Below is a small trained network, with its code and all its weights. Each question gives an input and a class and asks what happens when units are switched off, that is, made to give their printed mean instead of their output.

import numpy as np


def w(rows, s, z=0):
    codes = np.array(rows[::2]) - 128.0
    scale = np.full(codes.shape[1], s)
    scale[-1] = z or s
    return codes * scale


def f(y):
    return np.maximum(y, 0)


def log_softmax(a):
    a = a - a.max(-1, keepdims=True)
    return a - np.log(np.exp(a).sum(-1, keepdims=True))


def net(x, mask):
    res = np.array(x, float).reshape(1, 7) / 4 @ E
    y = f(res @ A[0][:, :-1].T + A[0][:, -1])
    res = res + np.where(mask, y, B[0][:, -1]) @ B[0][:, :-1]
    return log_softmax(res[-1] @ U[:, :-1].T + U[:, -1])


A, B = {}, {}
E = w([
[254,136,243],'x0',
[129,127,126],'x1',
[128,129,129],'x2',
[127,129,128],'x3',
[71,68,213],'x4',
[172,31,78],'x5',
[127,129,127],'x6',
],0.012)
A[0] = w([
[159,212,197,98],'neuron 0',
[68,156,102,240],'neuron 1',
[76,166,123,195],'neuron 2',
[110,81,4,207],'neuron 3',
[94,113,220,209],'neuron 4',
[62,65,82,186],'neuron 5',
[183,135,160,220],'neuron 6',
[205,121,172,227],'neuron 7',
[71,184,126,202],'neuron 8',
[87,76,179,254],'neuron 9',
[176,102,177,202],'neuron 10',
[78,87,70,168],'neuron 11',
[104,169,111,122],'neuron 12',
],0.017,0.0036)
B[0] = w([
[133,254,220,213],'neuron 0',
[102,106,31,213],'neuron 1',
[115,25,15,192],'neuron 2',
[155,226,93,250],'neuron 3',
[107,87,199,212],'neuron 4',
[34,204,164,228],'neuron 5',
[174,95,150,197],'neuron 6',
[210,56,152,220],'neuron 7',
[169,34,25,203],'neuron 8',
[39,52,244,204],'neuron 9',
[137,81,146,201],'neuron 10',
[90,201,141,218],'neuron 11',
[164,96,96,167],'neuron 12',
],0.0085,0.018)
U = w([
[126,140,49,151],'0',
[114,252,120,103],'1',
[8,86,105,83],'2',
[11,199,175,142],'3',
[166,210,165,254],'4',
[213,122,104,66],'5',
[94,167,208,86],'6',
[121,78,159,90],'7',
],0.013,0.0067)

Each question gives the input, the list of numbers given to net, and the class t.
The units are the neurons (one row each of A and B). Each row of codes is followed by its name. A weight is (code - 128) times the scale printed after its matrix; where a second scale follows, it is the last column's (A, B and U).
mask holds one flag per neuron, in row order. A switched-off neuron (its flag False) gives its mean, the last column of its row in B, instead of its output. The means were averaged over made-up inputs and are rounded, as every weight is.
A unit's drop is (log p(t) with every unit on - log p(t) with that unit switched off) / (log p(t) with every unit on - log p(t) with every unit switched off).
The circuit of an input: a set's keep is (log p(t) with only the set's units on - log p(t) with every unit switched off) / (log p(t) with every unit on - log p(t) with every unit switched off). Starting from the 12 units with the biggest drops (on a tie, the unit counted first), units are removed one at a time, each time the one whose removal leaves the highest keep (on an exact tie, the one counted first), for as long as the keep stays at least 0.8.
units of the circuit, in order: the units of the circuit, biggest drop first
top k neurons: the k neurons with the biggest drops, biggest first
drop when u is switched off: that unit's drop, to one decimal
input [-5,-5,6,-6,1,7,-8], class 3: units of the circuit, in order -> (neuron 5)
input [-5,2,4,5,-6,1,-8], class 1: top 3 neurons -> (neuron 3; neuron 11; neuron 5)
input [1,-4,6,7,5,-8,-1], class 6: top 2 neurons -> (neuron 0; neuron 5)
input [-3,6,-8,3,3,1,-8], class 3: units of the circuit, in order -> (neuron 5; neuron 7)
input [0,-8,-6,6,-1,3,1], class 1: units of the circuit, in order -> (neuron 8; neuron 9)
input [3,0,-5,6,4,1,4], class 7: units of the circuit, in order -> (neuron 5; neuron 3)
input [-1,-7,8,7,-3,-1,-5], class 0: units of the circuit, in order -> (neuron 0; neuron 9)
input [0,-8,0,2,1,-7,7], class 2: units of the circuit, in order -> (neuron 8; neuron 2)
input [0,-4,4,-8,6,7,8], class 3: units of the circuit, in order -> (neuron 8; neuron 5)
input [0,2,-3,2,6,-2,-1], class 2: top 3 neurons -> (neuron 0; neuron 3; neuron 11)
input [-8,6,-4,-7,5,2,-1], class 3: top 3 neurons -> (neuron 5; neuron 11; neuron 3)
input [3,0,5,-4,2,1,0], class 7: top 4 neurons -> (neuron 5; neuron 3; neuron 11; neuron 7)
input [7,8,4,0,2,3,-2], class 7: top 2 neurons -> (neuron 7; neuron 3)
input [-5,0,8,8,1,4,1], class 3: units of the circuit, in order -> (neuron 5)
input [1,5,8,-7,-1,-5,-3], class 4: top 3 neurons -> (neuron 0; neuron 9; neuron 5)
input [-1,3,-2,-8,7,3,0], class 3: top 2 neurons -> (neuron 8; neuron 2)
input [1,-2,-3,6,-4,1,5], class 5: top 4 neurons -> (neuron 5; neuron 0; neuron 11; neuron 9)
input [2,0,-2,-5,5,1,-8], class 7: top 2 neurons -> (neuron 5; neuron 0)
input [-8,-2,0,-4,2,2,1], class 3: top 3 neurons -> (neuron 5; neuron 3; neuron 11)
input [2,-7,-2,-1,0,6,-5], class 5: drop when neuron 8 is switched off -> -0.2
input [-5,-3,-4,-4,-1,-5,-2], class 0: drop when neuron 9 is switched off -> 0.2
input [0,8,-4,7,-7,8,-7], class 1: drop when neuron 3 is switched off -> 0.3
